Below is a small trained network, with its code and all its weights. Each question gives an input and a target symbol and asks what happens when units are switched off, that is, made to give their printed mean instead of their output.

import numpy as np


def w(rows, s, z=0):
    codes = np.array(rows[::2]) - 128.0
    scale = np.full(codes.shape[1], s)
    scale[-1] = z or s
    return codes * scale


def f(y):
    return np.maximum(y, 0)


def softmax(a):
    e = np.exp(a - a.max(-1, keepdims=True))
    return e / e.sum(-1, keepdims=True)


def log_softmax(a):
    a = a - a.max(-1, keepdims=True)
    return a - np.log(np.exp(a).sum(-1, keepdims=True))


def net(x, mask):
    ids = ['ΔΘΞΦΨαγεζηλμπστω'.index(c) for c in x.split()]
    T = len(ids)
    res = E[ids] + P[:T]
    u = 0
    for l in range(2):
        q, k, v = (res @ M[l].T for M in (Q, K, V))
        z = softmax(np.where(np.tri(T) > 0, q @ k.T / 3**0.5, -1e9)) @ v
        res = res + np.where(mask[u], z, O[l][:, -1]) @ O[l][:, :-1]
        u += 1
        y = f(res @ A[l][:, :-1].T + A[l][:, -1])
        res = res + np.where(mask[u : u + 16], y, B[l][:, -1]) @ B[l][:, :-1]
        u += 16
    return log_softmax(res[-1] @ U[:, :-1].T + U[:, -1])


Q, K, V, O, A, B = {}, {}, {}, {}, {}, {}
E = w([
[172,32,163,106,84,65],'Δ',
[142,1,84,207,103,157],'Θ',
[85,180,132,124,35,162],'Ξ',
[150,156,200,112,107,86],'Φ',
[85,110,193,82,118,124],'Ψ',
[199,103,197,197,150,55],'α',
[82,117,93,189,88,198],'γ',
[180,94,229,101,104,37],'ε',
[150,142,149,249,142,130],'ζ',
[119,30,99,80,28,154],'η',
[162,52,112,247,138,132],'λ',
[82,72,64,175,48,212],'μ',
[175,125,147,191,75,95],'π',
[137,84,152,152,89,104],'σ',
[95,111,126,58,12,154],'τ',
[132,90,179,190,185,110],'ω',
],0.0086)
P = w([
[79,113,227,153,88,148],'0',
[111,151,121,181,76,71],'1',
[191,7,240,169,119,204],'2',
[138,148,67,141,131,76],'3',
[163,1,212,168,96,185],'4',
[167,146,9,101,177,80],'5',
[134,7,206,167,77,162],'6',
],0.0088)
Q[0] = w([
[94,249,86,112,168,99],'0.h0',
[161,24,169,123,73,104],'0.h0',
[119,156,137,121,144,119],'0.h0',
],0.012)
K[0] = w([
[98,98,247,168,72,170],'0.h0',
[168,133,68,61,176,109],'0.h0',
[122,127,154,123,109,123],'0.h0',
],0.012)
V[0] = w([
[116,133,114,109,219,122],'0.h0',
[172,155,76,119,36,87],'0.h0',
[220,57,138,254,174,84],'0.h0',
],0.0089)
O[0] = w([
[168,103,145,75,164,198,52],'0.h0',
[133,109,59,120,42,1,180],'0.h0',
[29,114,120,100,227,113,254],'0.h0',
],0.0075,0.0057)
A[0] = w([
[118,198,148,138,153,55,118],'0.n0',
[155,86,131,137,158,133,176],'0.n1',
[67,238,100,180,141,133,176],'0.n2',
[117,103,13,187,151,144,204],'0.n3',
[130,217,107,110,122,97,212],'0.n4',
[120,85,224,167,151,255,213],'0.n5',
[134,166,103,160,144,120,125],'0.n6',
[78,254,114,185,139,147,209],'0.n7',
[199,86,234,128,72,179,195],'0.n8',
[108,67,137,102,122,82,253],'0.n9',
[149,166,83,129,112,114,163],'0.n10',
[38,79,101,91,88,139,178],'0.n11',
[107,223,153,130,140,124,206],'0.n12',
[192,63,101,193,104,146,125],'0.n13',
[116,76,134,228,144,177,223],'0.n14',
[73,177,136,128,137,90,167],'0.n15',
],0.0073,0.0041)
B[0] = w([
[163,139,146,122,168,131,158],'0.n0',
[77,139,137,87,132,147,168],'0.n1',
[142,170,101,202,124,156,166],'0.n2',
[81,167,72,124,50,80,190],'0.n3',
[142,175,118,163,214,91,158],'0.n4',
[66,74,204,51,151,205,200],'0.n5',
[125,154,105,143,132,151,139],'0.n6',
[99,180,107,234,141,133,166],'0.n7',
[105,157,253,118,57,217,206],'0.n8',
[65,118,145,135,147,51,255],'0.n9',
[77,156,105,146,183,117,146],'0.n10',
[70,94,125,154,111,68,200],'0.n11',
[147,198,164,196,157,69,153],'0.n12',
[109,183,148,77,73,115,173],'0.n13',
[58,119,134,80,68,135,223],'0.n14',
[143,154,119,170,155,100,171],'0.n15',
],0.0067,0.0084)
Q[1] = w([
[179,144,95,174,170,98],'1.h0',
[146,163,70,63,217,104],'1.h0',
[1,97,247,120,92,129],'1.h0',
],0.0066)
K[1] = w([
[101,132,255,149,120,127],'1.h0',
[122,109,162,186,137,59],'1.h0',
[165,153,37,50,217,139],'1.h0',
],0.007)
V[1] = w([
[49,87,56,156,57,169],'1.h0',
[131,188,70,145,133,198],'1.h0',
[108,1,116,44,84,84],'1.h0',
],0.0087)
O[1] = w([
[170,24,40,251,112,156,254],'1.h0',
[129,152,148,211,152,203,5],'1.h0',
[254,11,127,46,65,77,105],'1.h0',
],0.0075,0.0068)
A[1] = w([
[68,157,93,85,98,134,98],'1.n0',
[164,63,32,174,81,98,87],'1.n1',
[152,156,87,190,140,118,73],'1.n2',
[95,124,242,176,113,161,201],'1.n3',
[133,42,136,167,188,220,98],'1.n4',
[72,121,158,157,104,125,253],'1.n5',
[70,173,186,143,146,251,88],'1.n6',
[122,181,150,53,109,155,90],'1.n7',
[101,141,176,138,116,84,222],'1.n8',
[157,180,176,25,54,165,114],'1.n9',
[34,187,82,189,131,98,138],'1.n10',
[143,208,63,205,130,122,107],'1.n11',
[207,61,134,137,84,209,60],'1.n12',
[148,117,208,131,73,254,136],'1.n13',
[120,84,127,143,82,157,185],'1.n14',
[112,180,188,49,146,147,232],'1.n15',
],0.0082,0.0054)
B[1] = w([
[149,182,160,177,163,78,161],'1.n0',
[126,216,183,136,197,136,226],'1.n1',
[82,133,115,75,120,119,154],'1.n2',
[148,142,28,131,135,140,243],'1.n3',
[19,28,169,209,169,148,160],'1.n4',
[179,132,85,109,143,95,252],'1.n5',
[195,104,192,86,169,146,213],'1.n6',
[62,163,114,167,149,131,146],'1.n7',
[153,150,69,139,125,119,220],'1.n8',
[82,126,172,211,32,97,158],'1.n9',
[213,112,176,136,146,102,250],'1.n10',
[100,57,136,36,107,101,174],'1.n11',
[101,255,216,186,152,77,150],'1.n12',
[145,138,134,132,37,241,184],'1.n13',
[145,99,117,62,140,121,189],'1.n14',
[54,143,115,80,156,144,177],'1.n15',
],0.008,0.017)
U = w([
[173,151,64,175,146,77,253],'Δ',
[123,129,103,38,182,111,155],'Θ',
[146,89,2,49,103,146,207],'Ξ',
[109,91,145,60,145,158,141],'Φ',
[156,75,126,153,106,149,154],'Ψ',
[119,131,139,94,90,158,179],'α',
[153,146,220,139,102,110,5],'γ',
[79,77,83,152,138,121,85],'ε',
[117,215,155,134,149,148,60],'ζ',
[89,157,132,227,126,129,88],'η',
[149,58,176,49,90,111,77],'λ',
[207,127,127,84,112,145,70],'μ',
[89,101,213,147,143,109,29],'π',
[46,151,124,130,107,114,112],'σ',
[154,120,179,137,176,141,22],'τ',
[146,149,91,179,66,124,74],'ω',
],0.008,0.0044)

Each question gives the input, a string of symbols that net reads in full, and the target symbol t.
The units are the heads (3 rows each of Q, K, V and O) and the neurons (one row each of A and B). Each row of codes is followed by its name. A weight is (code - 128) times the scale printed after its matrix; where a second scale follows, it is the last column's (O, A, B and U).
mask holds one flag per unit, layer by layer, with each layer's heads first. A switched-off unit (its flag False) gives its mean, the last column of its rows in O or B, instead of its output. The means were averaged over made-up inputs and are rounded, as every weight is.
A unit's drop is (log p(t) with every unit on - log p(t) with that unit switched off) / (log p(t) with every unit on - log p(t) with every unit switched off).
unit that matters most: the unit with the biggest drop
k most important neurons: the k neurons with the biggest drops, biggest first
k most important neurons of layer l: the k neurons of layer l with the biggest drops, biggest first
drop of u: that unit's drop, to one decimal
input η ω π γ Δ Θ ε, target π: unit that matters most => 1.h0
input ω Ξ Φ ω ε, target Φ: 2 most important neurons => (1.n6 0.n5)
input γ Ξ γ, target μ: 2 most important neurons of layer 1 => (1.n6 1.n10)
input Δ ω μ, target Φ: 2 most important neurons => (0.n5 1.n6)
input σ η ζ Ξ Φ, target μ: 2 most important neurons => (1.n6 0.n8)
input ζ Φ Δ ζ λ μ Δ, target η: 2 most important neurons => (1.n12 0.n3)
input η λ γ ζ μ, target τ: 2 most important neurons => (1.n6 1.n10)
input α γ γ Φ ζ Ψ Φ, target α: 2 most important neurons => (1.n13 0.n8)
input ε η τ, target γ: 3 most important neurons of layer 1 => (1.n12 1.n1 1.n3)
input Φ Ξ α, target μ: 4 most important neurons of layer 1 => (1.n6 1.n3 1.n10 1.n13)
input Ξ π Φ Ψ Δ π Δ, target Δ: 3 most important neurons of layer 0 => (0.n5 0.n9 0.n11)
input Ξ σ γ Θ Φ ε ω, target σ: 2 most important neurons => (1.n9 0.n14)
input μ λ σ α Δ η, target Δ: 3 most important neurons of layer 0 => (0.n5 0.n3 0.n8)
input τ π ω, target Δ: unit that matters most => 0.h0
input π Ξ π Δ ε Ψ Ξ, target α: 3 most important neurons => (1.n13 0.n8 1.n9)
input α ζ γ λ γ ζ ε, target τ: 3 most important neurons of layer 1 => (1.n6 1.n10 1.n4)
input Φ λ μ Φ Ψ μ ζ, target η: 2 most important neurons of layer 0 => (0.n3 0.n12)
input ζ τ Δ λ ε Θ μ, target π: 2 most important neurons of layer 1 => (1.n12 1.n1)
input Ψ α Δ ε Φ Ψ η, target α: 2 most important neurons => (1.n13 0.n8)
input τ Ψ τ τ λ, target ω: most important neuron => (0.n8)
input η λ Δ μ ω, target η: 2 most important neurons of layer 1 => (1.n12 1.n4)
input Θ ε ζ Φ Ξ η, target Δ: drop of 1.n11 => 0.2
input ε σ γ γ τ, target Ψ: drop of 0.n3 => 0.1
input π ζ ζ, target τ: drop of 1.n6 => 1.2
input ε Δ ε α λ, target Θ: drop of 1.n15 => 0.1
input Φ α τ Ψ μ, target α: 3 most important neurons of layer 1 => (1.n13 1.n9 1.n6)
input ζ η Φ Ψ π, target α: unit that matters most => 0.h0
